Below is a small trained network, with its code and all its weights. Each question gives an input and a class and asks what happens when units are switched off, that is, made to give their printed mean instead of their output.

import numpy as np


def w(rows, s, z=0):
    codes = np.array(rows[::2]) - 128.0
    scale = np.full(codes.shape[1], s)
    scale[-1] = z or s
    return codes * scale


def norm(h):
    return h / np.sqrt((h * h).mean(-1, keepdims=True) + 1e-5)


def f(y):
    return y / 2 * (1 + np.tanh(0.7978845608 * (y + 0.044715 * y**3)))


def log_softmax(a):
    a = a - a.max(-1, keepdims=True)
    return a - np.log(np.exp(a).sum(-1, keepdims=True))


def net(x, mask):
    res = np.array(x, float).reshape(1, 3) / 4 @ E
    u = 0
    for l in range(3):
        y = f(norm(res) @ A[l][:, :-1].T + A[l][:, -1])
        res = res + np.where(mask[u : u + 6], y, B[l][:, -1]) @ B[l][:, :-1]
        u += 6
    return log_softmax(norm(res)[-1] @ U[:, :-1].T + U[:, -1])


A, B = {}, {}
E = w([
[50,51,67,128,51,140,74,92],'x0',
[130,204,140,77,1,207,187,102],'x1',
[192,112,164,81,123,113,92,73],'x2',
],0.0085)
A[0] = w([
[147,179,195,144,66,150,194,87,201],'0.n0',
[101,121,154,219,98,161,109,203,79],'0.n1',
[112,180,86,112,107,115,112,111,21],'0.n2',
[126,108,83,109,147,127,72,154,3],'0.n3',
[238,79,162,220,163,123,41,217,189],'0.n4',
[3,147,72,113,145,157,53,33,139],'0.n5',
],0.0067,0.0048)
B[0] = w([
[76,86,149,130,194,167,73,144,255],'0.n0',
[114,57,151,105,146,145,153,68,138],'0.n1',
[137,103,109,63,151,53,137,181,111],'0.n2',
[141,213,174,84,85,102,147,187,114],'0.n3',
[76,122,168,113,135,202,104,132,241],'0.n4',
[255,187,33,165,85,144,104,95,209],'0.n5',
],0.008,0.0058)
A[1] = w([
[121,173,177,10,56,175,187,144,3],'1.n0',
[102,176,146,39,84,174,210,129,148],'1.n1',
[64,155,44,157,141,85,238,216,100],'1.n2',
[161,62,147,185,185,34,92,178,116],'1.n3',
[231,184,196,158,186,105,201,239,101],'1.n4',
[201,72,193,1,123,46,120,54,31],'1.n5',
],0.0082,0.0035)
B[1] = w([
[129,212,162,189,121,166,97,210,214],'1.n0',
[153,72,136,177,199,119,75,186,236],'1.n1',
[228,97,232,185,95,150,163,2,174],'1.n2',
[155,191,198,208,116,210,57,204,200],'1.n3',
[126,130,37,46,23,32,135,107,252],'1.n4',
[155,91,145,227,137,149,236,81,182],'1.n5',
],0.0099,0.0045)
A[2] = w([
[182,235,165,42,154,70,203,167,84],'2.n0',
[2,38,123,75,138,129,125,77,202],'2.n1',
[206,182,92,96,150,246,131,166,162],'2.n2',
[160,113,176,205,143,168,237,32,6],'2.n3',
[152,148,142,197,159,179,144,11,145],'2.n4',
[113,139,161,127,34,217,166,154,99],'2.n5',
],0.0091,0.0019)
B[2] = w([
[140,77,66,157,45,200,71,37,197],'2.n0',
[91,168,68,85,135,11,163,79,133],'2.n1',
[73,155,143,98,213,50,138,149,253],'2.n2',
[129,74,180,139,160,58,202,56,225],'2.n3',
[133,117,170,72,137,109,208,126,243],'2.n4',
[179,101,188,183,127,148,115,141,204],'2.n5',
],0.012,0.0063)
U = w([
[122,168,192,165,172,173,56,251,179],'0',
[162,132,51,127,53,128,79,82,158],'1',
[166,88,207,150,150,104,205,97,148],'2',
[73,172,104,66,172,43,165,139,142],'3',
[84,135,132,93,102,137,166,190,2],'4',
],0.018,0.0058)

Each question gives the input, the list of numbers given to net, and the class t.
The units are the neurons (one row each of A and B). Each row of codes is followed by its name. A weight is (code - 128) times the scale printed after its matrix; where a second scale follows, it is the last column's (A, B and U).
mask holds one flag per neuron, layer by layer. A switched-off neuron (its flag False) gives its mean, the last column of its row in B, instead of its output. The means were averaged over made-up inputs and are rounded, as every weight is.
A unit's drop is (log p(t) with every unit on - log p(t) with that unit switched off) / (log p(t) with every unit on - log p(t) with every unit switched off).
The circuit of an input: a set's keep is (log p(t) with only the set's units on - log p(t) with every unit switched off) / (log p(t) with every unit on - log p(t) with every unit switched off). Starting from the 12 units with the biggest drops (on a tie, the unit counted first), units are removed one at a time, each time the one whose removal leaves the highest keep (on an exact tie, the one counted first), for as long as the keep stays at least 0.8.
circuit, biggest first: the units of the circuit, biggest drop first
top k neurons: the k neurons with the biggest drops, biggest first
k most important neurons of layer l: the k neurons of layer l with the biggest drops, biggest first
drop of u: that unit's drop, to one decimal
input [2,-6,-8], class 2: circuit, biggest first -> [1.n2]
input [6,-5,-1], class 1: top 3 neurons -> [1.n0; 0.n5; 0.n0]
input [-8,-5,-8], class 1: top 2 neurons -> [1.n4; 2.n0]
input [-7,5,-7], class 1: top 4 neurons -> [1.n4; 2.n0; 0.n4; 1.n5]
input [4,-7,7], class 0: 2 most important neurons of layer 0 -> [0.n1; 0.n4]
input [-8,-6,0], class 1: circuit, biggest first -> [1.n4; 2.n0]
input [0,-3,-1], class 3: circuit, biggest first -> [0.n4; 2.n1; 1.n0]
input [7,-5,-8], class 2: top 3 neurons -> [1.n2; 1.n4; 0.n0]
input [5,5,-5], class 0: top 2 neurons -> [1.n4; 2.n3]
input [-3,-3,-2], class 3: top 2 neurons -> [0.n4; 1.n0]
input [-6,5,3], class 1: top 4 neurons -> [1.n4; 0.n4; 2.n0; 1.n3]
input [4,-2,0], class 1: 3 most important neurons of layer 1 -> [1.n3; 1.n0; 1.n5]
input [-4,-1,2], class 1: top 3 neurons -> [1.n4; 2.n0; 0.n0]
input [6,-3,1], class 1: circuit, biggest first -> [0.n5]
input [-1,7,-6], class 0: top 2 neurons -> [1.n0; 1.n1]
input [-2,-1,-2], class 3: top 2 neurons -> [0.n4; 2.n1]
input [-2,3,-1], class 3: 2 most important neurons of layer 1 -> [1.n3; 1.n0]
input [-8,1,7], class 1: drop of 2.n0 -> 0.2
input [-1,-8,3], class 0: drop of 1.n3 -> 0.1
input [-8,5,2], class 1: circuit, biggest first -> [2.n0]
input [-5,-7,2], class 0: drop of 1.n3 -> 3.3
